Below are the code and all the weights of a small trained network. Each question names an input and a class and asks about switching units off, where a switched-off unit gives its printed mean instead of its output.

import numpy as np


def w(rows, s, z=0):
    codes = np.array(rows[::2]) - 128.0
    scale = np.full(codes.shape[1], s)
    scale[-1] = z or s
    return codes * scale


def norm(h):
    return h / np.sqrt((h * h).mean(-1, keepdims=True) + 1e-5)


def f(y):
    return y / 2 * (1 + np.tanh(0.7978845608 * (y + 0.044715 * y**3)))


def log_softmax(a):
    a = a - a.max(-1, keepdims=True)
    return a - np.log(np.exp(a).sum(-1, keepdims=True))


def net(x, mask):
    res = np.array(x, float).reshape(1, 5) / 4 @ E
    u = 0
    for l in range(4):
        y = f(norm(res) @ A[l][:, :-1].T + A[l][:, -1])
        res = res + np.where(mask[u : u + 7], y, B[l][:, -1]) @ B[l][:, :-1]
        u += 7
    return log_softmax(norm(res)[-1] @ U[:, :-1].T + U[:, -1])


A, B = {}, {}
E = w([
[43,123,11,112,142,77,157,36,39],'x0',
[85,127,142,90,86,108,114,175,156],'x1',
[113,42,149,134,56,211,156,122,118],'x2',
[134,84,142,136,56,186,150,120,137],'x3',
[76,52,128,162,201,142,117,169,100],'x4',
],0.011)
A[0] = w([
[61,44,112,126,53,141,129,116,109,71],'0.n1',
[94,88,111,131,93,139,127,115,117,12],'0.n2',
[146,132,185,123,88,125,112,255,176,18],'0.n3',
[124,135,148,127,132,126,126,189,150,1],'0.n4',
[169,52,179,118,168,171,117,151,117,33],'0.n5',
[190,150,147,119,21,139,127,125,135,23],'0.n6',
[140,9,133,169,134,177,131,157,130,25],'0.n7',
],0.026,0.0052)
B[0] = w([
[30,103,121,30,110,159,180,92,105,249],'0.n1',
[37,117,126,92,126,137,159,131,132,179],'0.n2',
[163,141,167,24,115,79,71,207,107,251],'0.n3',
[176,150,145,81,94,101,113,167,53,164],'0.n4',
[138,131,168,202,225,167,148,136,136,195],'0.n5',
[143,164,96,183,82,149,125,92,200,214],'0.n6',
[167,47,133,253,170,147,151,109,83,221],'0.n7',
],0.023,0.019)
A[1] = w([
[173,202,91,190,46,134,139,63,219,36],'1.n1',
[109,156,108,114,61,153,75,157,126,93],'1.n2',
[100,152,62,181,57,166,63,167,212,2],'1.n3',
[110,173,122,95,110,142,74,155,235,26],'1.n4',
[79,198,4,160,225,24,82,101,82,152],'1.n5',
[154,196,119,149,61,147,136,94,216,81],'1.n6',
[141,155,171,110,120,151,103,147,212,126],'1.n7',
],0.019,0.0038)
B[1] = w([
[166,140,77,190,10,174,158,48,198,195],'1.n1',
[122,132,145,243,128,150,143,121,61,164],'1.n2',
[142,179,100,173,160,138,177,86,217,164],'1.n3',
[170,21,143,245,71,222,112,171,126,177],'1.n4',
[186,90,33,142,193,19,27,70,156,251],'1.n5',
[189,77,163,119,82,173,152,51,228,184],'1.n6',
[148,249,150,64,112,145,185,102,127,174],'1.n7',
],0.016)
A[2] = w([
[49,119,76,101,125,105,131,84,124,127],'2.n1',
[5,124,84,72,106,130,155,102,110,36],'2.n2',
[75,121,109,196,113,139,151,151,136,2],'2.n3',
[54,120,73,128,103,106,142,127,99,66],'2.n4',
[8,200,91,145,117,128,110,151,123,55],'2.n5',
[65,183,127,156,182,166,150,120,144,85],'2.n6',
[74,137,91,184,91,120,98,184,137,54],'2.n7',
],0.027,0.0028)
B[2] = w([
[108,32,143,99,53,87,159,100,125,224],'2.n1',
[73,189,77,21,170,116,168,67,139,252],'2.n2',
[202,79,177,64,74,103,58,227,71,155],'2.n3',
[112,63,138,74,61,101,137,124,104,191],'2.n4',
[70,94,123,170,124,146,117,198,104,168],'2.n5',
[112,251,93,175,137,107,144,112,98,160],'2.n6',
[124,119,179,129,140,113,139,150,170,123],'2.n7',
],0.021,0.024)
A[3] = w([
[63,119,92,145,145,146,91,168,169,71],'3.n1',
[126,147,152,73,97,76,62,233,167,65],'3.n2',
[23,149,92,140,124,83,35,228,175,62],'3.n3',
[36,175,111,114,118,145,79,183,200,1],'3.n4',
[61,127,116,138,186,125,64,165,236,94],'3.n5',
[8,177,128,146,132,141,99,217,213,90],'3.n6',
[3,125,140,161,129,109,102,241,194,82],'3.n7',
],0.026,0.0051)
B[3] = w([
[250,43,165,51,168,93,168,28,110,124],'3.n1',
[89,191,119,59,106,89,85,176,110,254],'3.n2',
[153,87,135,153,159,124,162,93,134,159],'3.n3',
[222,100,101,127,73,93,161,58,124,136],'3.n4',
[129,197,111,129,125,109,117,121,107,153],'3.n5',
[163,120,45,151,93,161,73,100,57,128],'3.n6',
[195,87,134,81,163,97,125,75,112,128],'3.n7',
],0.02,0.012)
U = w([
[116,61,171,254,209,174,143,164,70,132],'0',
[169,185,187,65,107,96,78,218,97,156],'1',
[83,193,117,171,173,127,133,135,123,2],'2',
[135,113,62,146,162,44,62,91,152,123],'3',
[155,157,129,159,40,172,142,92,212,160],'4',
[8,65,107,70,118,130,187,84,104,163],'5',
],0.016,0.0048)

Each question gives the input, the list of numbers given to net, and the class t.
The units are the neurons (one row each of A and B). Each row of codes is followed by its name. A weight is (code - 128) times the scale printed after its matrix; where a second scale follows, it is the last column's (A, B and U).
mask holds one flag per neuron, layer by layer. A switched-off neuron (its flag False) gives its mean, the last column of its row in B, instead of its output. The means were averaged over made-up inputs and are rounded, as every weight is.
A unit's drop is (log p(t) with every unit on - log p(t) with that unit switched off) / (log p(t) with every unit on - log p(t) with every unit switched off).
The circuit of an input: a set's keep is (log p(t) with only the set's units on - log p(t) with every unit switched off) / (log p(t) with every unit on - log p(t) with every unit switched off). Starting from the 12 units with the biggest drops (on a tie, the unit counted first), units are removed one at a time, each time the one whose removal leaves the highest keep (on an exact tie, the one counted first), for as long as the keep stays at least 0.8.
units of the circuit, in order: the units of the circuit, biggest drop first
unit that matters most: the unit with the biggest drop
top k neurons: the k neurons with the biggest drops, biggest first
k most important neurons of layer l: the k neurons of layer l with the biggest drops, biggest first
drop of u: that unit's drop, to one decimal
input [-3,-7,-5,-5,-6], class 4: top 3 neurons : (0.n3 0.n1 0.n7)
input [0,-2,1,-8,4], class 3: top neuron : (0.n1)
input [8,-3,-6,8,-7], class 4: 2 most important neurons of layer 1 : (1.n1 1.n6)
input [0,4,-3,-3,-4], class 4: units of the circuit, in order : (0.n7 0.n1 1.n4)
input [3,1,-8,1,1], class 3: top 2 neurons : (0.n1 0.n6)
input [-7,7,7,-1,6], class 0: top 2 neurons : (0.n7 0.n5)
input [3,4,-3,-3,8], class 3: 3 most important neurons of layer 0 : (0.n1 0.n3 0.n6)
input [-2,1,5,5,4], class 0: top 2 neurons : (0.n7 0.n5)
input [-7,2,8,-3,4], class 0: 2 most important neurons of layer 0 : (0.n7 0.n5)
input [7,-8,-5,-8,3], class 3: top 2 neurons : (0.n1 1.n5)
input [1,1,4,-2,8], class 0: top 2 neurons : (0.n7 0.n5)
input [0,5,-8,7,-2], class 4: top 2 neurons : (0.n6 0.n1)
input [-2,-8,-1,8,-1], class 0: top 3 neurons : (0.n7 0.n5 2.n2)
input [1,8,-1,-6,5], class 1: unit that matters most : 0.n1
input [5,-7,-6,4,-8], class 4: 2 most important neurons of layer 0 : (0.n1 0.n3)
input [5,-5,-8,-1,-1], class 3: top 3 neurons : (0.n1 0.n6 1.n5)
input [4,3,2,-6,-4], class 3: top 4 neurons : (0.n1 0.n6 0.n3 1.n5)
input [-8,1,5,3,-7], class 4: drop of 0.n6 : 2.8
input [-5,2,-7,-1,-7], class 1: drop of 0.n3 : 2.2
input [-7,4,2,-6,4], class 1: drop of 0.n3 : 0.6
input [4,-1,-8,-4,-7], class 3: unit that matters most : 0.n1
input [-2,2,6,-8,-6], class 4: drop of 0.n6 : 1.5
input [7,-6,-5,-7,-2], class 3: top 2 neurons : (0.n1 1.n5)
